Here is a tiny trained network, its code and every weight. The questions are about switching its units off for an input and a class, where a switched-off unit gives its printed mean instead of its output.

import numpy as np


def w(rows, s, z=0):
    codes = np.array(rows[::2]) - 128.0
    scale = np.full(codes.shape[1], s)
    scale[-1] = z or s
    return codes * scale


def f(y):
    return np.maximum(y, 0)


def log_softmax(a):
    a = a - a.max(-1, keepdims=True)
    return a - np.log(np.exp(a).sum(-1, keepdims=True))


def net(x, mask):
    res = np.array(x, float).reshape(1, 4) / 4 @ E
    y = f(res @ A[0][:, :-1].T + A[0][:, -1])
    res = res + np.where(mask, y, B[0][:, -1]) @ B[0][:, :-1]
    return log_softmax(res[-1] @ U[:, :-1].T + U[:, -1])


A, B = {}, {}
E = w([
[127,128,129,128],'x0',
[154,130,110,250],'x1',
[211,198,100,86],'x2',
[209,61,193,117],'x3',
],0.011)
A[0] = w([
[189,125,105,199,2],'neuron 1',
[112,93,98,195,123],'neuron 2',
[41,144,87,255,112],'neuron 3',
[156,174,123,133,187],'neuron 4',
[182,145,124,229,52],'neuron 5',
[193,113,135,39,95],'neuron 6',
[192,136,106,209,191],'neuron 7',
[36,26,193,133,141],'neuron 8',
[79,112,122,75,26],'neuron 9',
[50,218,62,106,106],'neuron 10',
],0.016,0.0078)
B[0] = w([
[145,79,45,23,173],'neuron 1',
[171,186,167,140,191],'neuron 2',
[193,188,252,154,255],'neuron 3',
[118,69,122,122,182],'neuron 4',
[81,28,27,123,203],'neuron 5',
[189,107,177,122,200],'neuron 6',
[44,200,102,158,230],'neuron 7',
[78,103,4,107,239],'neuron 8',
[107,160,107,218,160],'neuron 9',
[77,77,13,110,230],'neuron 10',
],0.018,0.015)
U = w([
[75,175,76,169,166],'0',
[112,95,84,76,185],'1',
[208,226,251,170,2],'2',
],0.012,0.0021)

Each question gives the input, the list of numbers given to net, and the class t.
The units are the neurons (one row each of A and B). Each row of codes is followed by its name. A weight is (code - 128) times the scale printed after its matrix; where a second scale follows, it is the last column's (A, B and U).
mask holds one flag per neuron, in row order. A switched-off neuron (its flag False) gives its mean, the last column of its row in B, instead of its output. The means were averaged over made-up inputs and are rounded, as every weight is.
A unit's drop is (log p(t) with every unit on - log p(t) with that unit switched off) / (log p(t) with every unit on - log p(t) with every unit switched off).
The circuit of an input: a set's keep is (log p(t) with only the set's units on - log p(t) with every unit switched off) / (log p(t) with every unit on - log p(t) with every unit switched off). Starting from all 10 units, units are removed one at a time, each time the one whose removal leaves the highest keep (on an exact tie, the one counted first), for as long as the keep stays at least 0.8.
circuit, biggest first: the units of the circuit, biggest drop first
unit that matters most: the unit with the biggest drop
top k neurons: the k neurons with the biggest drops, biggest first
drop when u is switched off: that unit's drop, to one decimal
input [-6,6,-8,-7], class 2: unit that matters most => neuron 3
input [-8,-5,5,-8], class 1: top 2 neurons => neuron 7; neuron 10
input [4,0,6,-7], class 1: top 2 neurons => neuron 10; neuron 7
input [-7,3,0,-1], class 2: circuit, biggest first => neuron 8; neuron 10
input [-5,-8,-4,-3], class 0: top 4 neurons => neuron 9; neuron 1; neuron 5; neuron 4
input [-4,6,0,-7], class 2: top 3 neurons => neuron 3; neuron 8; neuron 2
input [-7,-3,1,7], class 2: top 2 neurons => neuron 10; neuron 5
input [-1,-7,1,1], class 2: top 4 neurons => neuron 10; neuron 5; neuron 8; neuron 6
input [-6,-3,1,-8], class 1: top 3 neurons => neuron 7; neuron 10; neuron 2
input [3,2,8,1], class 1: top 3 neurons => neuron 3; neuron 4; neuron 9
input [-3,3,0,-8], class 2: top 2 neurons => neuron 3; neuron 8
input [4,7,5,7], class 1: top 2 neurons => neuron 1; neuron 5
input [2,-4,4,-5], class 1: top 3 neurons => neuron 7; neuron 10; neuron 3
input [3,4,7,3], class 1: unit that matters most => neuron 1
input [-2,-3,6,2], class 2: drop when neuron 5 is switched off => 0.2
input [2,-3,6,-5], class 1: drop when neuron 7 is switched off => 0.1
input [-8,-3,2,-7], class 1: drop when neuron 10 is switched off => 0.9
